Below are the code and all the weights of a small trained network. Each question names an input and a class and asks about switching units off, where a switched-off unit gives its printed mean instead of its output.

import numpy as np


def w(rows, s, z=0):
    codes = np.array(rows[::2]) - 128.0
    scale = np.full(codes.shape[1], s)
    scale[-1] = z or s
    return codes * scale


def f(y):
    return np.maximum(y, 0)


def log_softmax(a):
    a = a - a.max(-1, keepdims=True)
    return a - np.log(np.exp(a).sum(-1, keepdims=True))


def net(x, mask):
    res = np.array(x, float).reshape(1, 2) / 4 @ E
    y = f(res @ A[0][:, :-1].T + A[0][:, -1])
    res = res + np.where(mask, y, B[0][:, -1]) @ B[0][:, :-1]
    return log_softmax(res[-1] @ U[:, :-1].T + U[:, -1])


A, B = {}, {}
E = w([
[195,136,139,180,116,167,181,106,125,130],'x0',
[106,154,114,217,125,46,51,167,3,173],'x1',
],0.014)
A[0] = w([
[140,129,135,28,118,165,200,131,194,117,136],'n0',
[113,149,90,227,152,70,100,154,61,111,110],'n1',
[135,153,144,216,143,118,114,121,58,92,205],'n2',
[170,142,125,115,124,156,158,117,162,130,21],'n3',
[141,141,101,211,92,137,55,146,181,93,65],'n4',
[88,146,70,63,164,108,59,106,127,192,123],'n5',
[34,151,158,71,70,89,46,129,114,97,105],'n6',
[59,149,135,104,90,105,76,132,118,110,253],'n7',
[118,97,147,127,175,117,150,100,118,173,47],'n8',
[102,125,155,221,104,88,51,128,8,161,118],'n9',
[191,147,119,201,121,127,90,145,133,156,126],'n10',
[136,105,123,206,128,127,176,134,64,158,188],'n11',
[81,97,125,61,172,83,113,167,77,125,186],'n12',
],0.014,0.0032)
B[0] = w([
[155,190,122,160,177,156,94,78,154,149,217],'n0',
[162,128,83,150,119,171,57,92,106,134,222],'n1',
[180,148,92,156,93,87,181,175,124,144,198],'n2',
[125,115,136,122,122,221,174,141,129,130,160],'n3',
[140,177,133,117,113,126,114,172,165,112,145],'n4',
[112,59,162,136,184,71,155,97,133,111,169],'n5',
[114,28,244,120,106,89,88,110,146,83,181],'n6',
[94,196,68,103,170,183,182,254,124,158,172],'n7',
[102,156,145,159,129,103,121,143,126,171,128],'n8',
[146,141,85,170,96,144,12,96,138,157,253],'n9',
[55,95,192,133,50,80,100,51,119,117,171],'n10',
[120,149,118,69,68,90,157,130,134,109,184],'n11',
[136,99,119,99,194,120,192,161,112,127,174],'n12',
],0.031,0.029)
U = w([
[77,195,73,100,132,146,160,251,102,125,86],'0',
[123,194,168,125,181,189,127,89,195,141,167],'1',
[57,102,193,84,214,126,127,190,161,105,136],'2',
[155,152,60,173,67,91,70,111,118,168,110],'3',
[109,70,106,147,172,98,47,194,123,149,83],'4',
[127,170,130,135,57,117,180,104,138,126,254],'5',
[54,99,152,118,120,178,80,147,102,111,42],'6',
],0.011,0.0044)

Each question gives the input, the list of numbers given to net, and the class t.
The units are the neurons (one row each of A and B). Each row of codes is followed by its name. A weight is (code - 128) times the scale printed after its matrix; where a second scale follows, it is the last column's (A, B and U).
mask holds one flag per neuron, in row order. A switched-off neuron (its flag False) gives its mean, the last column of its row in B, instead of its output. The means were averaged over made-up inputs and are rounded, as every weight is.
A unit's drop is (log p(t) with every unit on - log p(t) with that unit switched off) / (log p(t) with every unit on - log p(t) with every unit switched off).
The circuit of an input: a set's keep is (log p(t) with only the set's units on - log p(t) with every unit switched off) / (log p(t) with every unit on - log p(t) with every unit switched off). Starting from the 12 units with the biggest drops (on a tie, the unit counted first), units are removed one at a time, each time the one whose removal leaves the highest keep (on an exact tie, the one counted first), for as long as the keep stays at least 0.8.
units of the circuit, in order: the units of the circuit, biggest drop first
unit that matters most: the unit with the biggest drop
k most important neurons: the k neurons with the biggest drops, biggest first
drop of u: that unit's drop, to one decimal
input [7,1], class 5: 2 most important neurons	[n9 n1]
input [-6,-4], class 2: unit that matters most	n9
input [8,1], class 5: units of the circuit, in order	[n9 n1]
input [-8,8], class 4: 3 most important neurons	[n6 n12 n5]
input [-6,6], class 4: 2 most important neurons	[n6 n12]
input [-7,8], class 4: 3 most important neurons	[n6 n12 n5]
input [8,0], class 5: drop of n9	0.4
input [-3,-1], class 2: drop of n9	0.3
input [1,0], class 5: drop of n1	0.4
input [5,-1], class 5: drop of n9	0.7
